Below are the code and all the weights of a small trained network. Each question names an input and a class and asks about switching units off, where a switched-off unit gives its printed mean instead of its output.

import numpy as np


def w(rows, s, z=0):
    codes = np.array(rows[::2]) - 128.0
    scale = np.full(codes.shape[1], s)
    scale[-1] = z or s
    return codes * scale


def f(y):
    return y / 2 * (1 + np.tanh(0.7978845608 * (y + 0.044715 * y**3)))


def log_softmax(a):
    a = a - a.max(-1, keepdims=True)
    return a - np.log(np.exp(a).sum(-1, keepdims=True))


def net(x, mask):
    res = np.array(x, float).reshape(1, 5) / 4 @ E
    y = f(res @ A[0][:, :-1].T + A[0][:, -1])
    res = res + np.where(mask, y, B[0][:, -1]) @ B[0][:, :-1]
    return log_softmax(res[-1] @ U[:, :-1].T + U[:, -1])


A, B = {}, {}
E = w([
[192,239,108,70,87,202,112],'x0',
[173,90,61,179,75,254,107],'x1',
[221,44,170,71,62,84,169],'x2',
[204,148,157,176,254,152,97],'x3',
[82,162,180,220,93,187,234],'x4',
],0.0084)
A[0] = w([
[176,154,149,130,127,142,155,123],'N1',
[113,73,114,136,146,138,99,164],'N2',
[69,140,120,78,114,62,97,156],'N3',
[188,120,127,123,111,134,110,148],'N4',
[134,144,99,89,23,159,114,79],'N5',
[111,145,59,110,112,192,11,182],'N6',
[138,124,132,123,121,108,134,123],'N7',
[77,141,116,87,113,59,104,136],'N8',
[197,167,150,83,128,142,133,151],'N9',
[109,165,136,141,116,157,153,155],'N10',
[145,134,113,135,145,138,122,195],'N11',
[103,99,134,138,102,139,170,113],'N12',
[119,147,92,84,14,165,85,254],'N13',
[119,123,149,118,138,121,130,146],'N14',
[122,131,129,149,91,147,144,102],'N15',
[96,92,105,153,138,133,92,93],'N16',
[86,189,137,158,120,173,185,143],'N17',
[110,151,119,137,129,127,119,9],'N18',
[54,97,127,150,126,118,115,142],'N19',
[129,122,123,124,101,136,143,52],'N20',
[249,176,140,78,128,139,122,211],'N21',
[133,216,114,120,216,158,54,210],'N22',
[113,99,116,143,87,152,110,57],'N23',
[154,122,109,163,128,173,158,105],'N24',
[71,215,140,177,105,176,191,174],'N25',
[130,121,123,120,142,106,145,103],'N26',
[96,140,111,85,133,80,108,238],'N27',
[105,116,120,188,90,204,159,146],'N28',
],0.017,0.0027)
B[0] = w([
[148,173,99,141,102,106,123,164],'N1',
[163,135,69,138,95,110,116,164],'N2',
[176,123,157,49,111,110,72,208],'N3',
[165,144,109,117,142,137,162,174],'N4',
[101,161,84,156,114,215,201,208],'N5',
[127,228,191,164,240,128,146,221],'N6',
[108,154,122,145,98,135,125,140],'N7',
[168,127,163,67,100,105,89,201],'N8',
[182,164,105,130,128,139,102,194],'N9',
[125,111,145,123,97,131,164,167],'N10',
[139,132,118,139,126,132,107,150],'N11',
[149,157,129,135,139,100,82,173],'N12',
[114,189,89,216,109,168,227,227],'N13',
[103,148,94,142,65,136,119,142],'N14',
[125,111,133,89,175,174,110,158],'N15',
[171,92,116,109,186,137,115,157],'N16',
[119,118,150,95,84,135,206,202],'N17',
[112,96,123,149,129,141,140,133],'N18',
[169,133,90,94,102,138,104,183],'N19',
[127,126,140,117,165,162,131,142],'N20',
[208,227,114,142,130,144,139,237],'N21',
[50,168,135,163,162,142,4,247],'N22',
[106,120,126,114,180,157,137,155],'N23',
[113,131,138,94,107,118,79,173],'N24',
[115,126,178,78,59,122,219,229],'N25',
[117,134,109,143,80,149,126,142],'N26',
[155,132,190,49,162,115,87,192],'N27',
[105,119,89,63,192,149,31,211],'N28',
],0.025,0.016)
U = w([
[155,35,74,222,84,24,110,52],'0',
[152,105,58,128,154,120,150,141],'1',
[37,22,109,189,148,93,142,24],'2',
[144,82,138,149,167,80,227,3],'3',
[142,163,118,154,188,85,1,225],'4',
[195,191,150,95,52,114,194,188],'5',
[23,135,178,108,109,138,164,139],'6',
[127,52,167,33,29,44,67,138],'7',
],0.0092,0.0032)

Each question gives the input, the list of numbers given to net, and the class t.
The units are the neurons (one row each of A and B). Each row of codes is followed by its name. A weight is (code - 128) times the scale printed after its matrix; where a second scale follows, it is the last column's (A, B and U).
mask holds one flag per neuron, in row order. A switched-off neuron (its flag False) gives its mean, the last column of its row in B, instead of its output. The means were averaged over made-up inputs and are rounded, as every weight is.
A unit's drop is (log p(t) with every unit on - log p(t) with that unit switched off) / (log p(t) with every unit on - log p(t) with every unit switched off).
The circuit of an input: a set's keep is (log p(t) with only the set's units on - log p(t) with every unit switched off) / (log p(t) with every unit on - log p(t) with every unit switched off). Starting from the 12 units with the biggest drops (on a tie, the unit counted first), units are removed one at a time, each time the one whose removal leaves the highest keep (on an exact tie, the one counted first), for as long as the keep stays at least 0.8.
units of the circuit, in order: the units of the circuit, biggest drop first
most important unit: the unit with the biggest drop
top k neurons: the k neurons with the biggest drops, biggest first
drop when u is switched off: that unit's drop, to one decimal
input [3,1,-8,5,2], class 6: most important unit : N25
input [-1,-1,6,2,7], class 7: units of the circuit, in order : [N13 N21]
input [7,7,-4,4,3], class 6: units of the circuit, in order : [N25 N22]
input [-7,-2,4,0,3], class 7: units of the circuit, in order : [N6 N13]
input [0,-3,3,-1,1], class 7: units of the circuit, in order : [N13 N6]
input [2,-6,-2,2,0], class 4: top 2 neurons : [N22 N25]
input [-2,5,3,-5,3], class 6: top 2 neurons : [N21 N9]
input [-8,7,3,4,-2], class 4: top 2 neurons : [N25 N13]
input [-7,1,7,8,5], class 4: top 3 neurons : [N25 N17 N13]
input [-8,3,5,-6,-8], class 7: top 4 neurons : [N21 N3 N6 N8]
input [-1,6,-1,1,6], class 6: top 2 neurons : [N3 N8]
input [3,3,-5,-8,2], class 6: top 2 neurons : [N21 N28]
input [5,7,-2,-1,-4], class 4: top 2 neurons : [N6 N25]
input [7,2,0,8,3], class 4: units of the circuit, in order : [N22]
input [1,8,3,0,1], class 1: top 2 neurons : [N22 N28]
input [-3,7,1,-4,-7], class 3: top 2 neurons : [N21 N6]
input [5,6,-3,4,3], class 6: top 3 neurons : [N25 N17 N22]
input [-2,1,2,-5,7], class 6: top 2 neurons : [N21 N28]
input [-2,-3,0,8,5], class 6: drop when N21 is switched off : 0.1
input [-1,6,3,7,6], class 7: most important unit : N28
input [-1,6,7,7,7], class 4: drop when N28 is switched off : 1.3
input [-3,-8,-4,2,-8], class 7: drop when N8 is switched off : 0.3
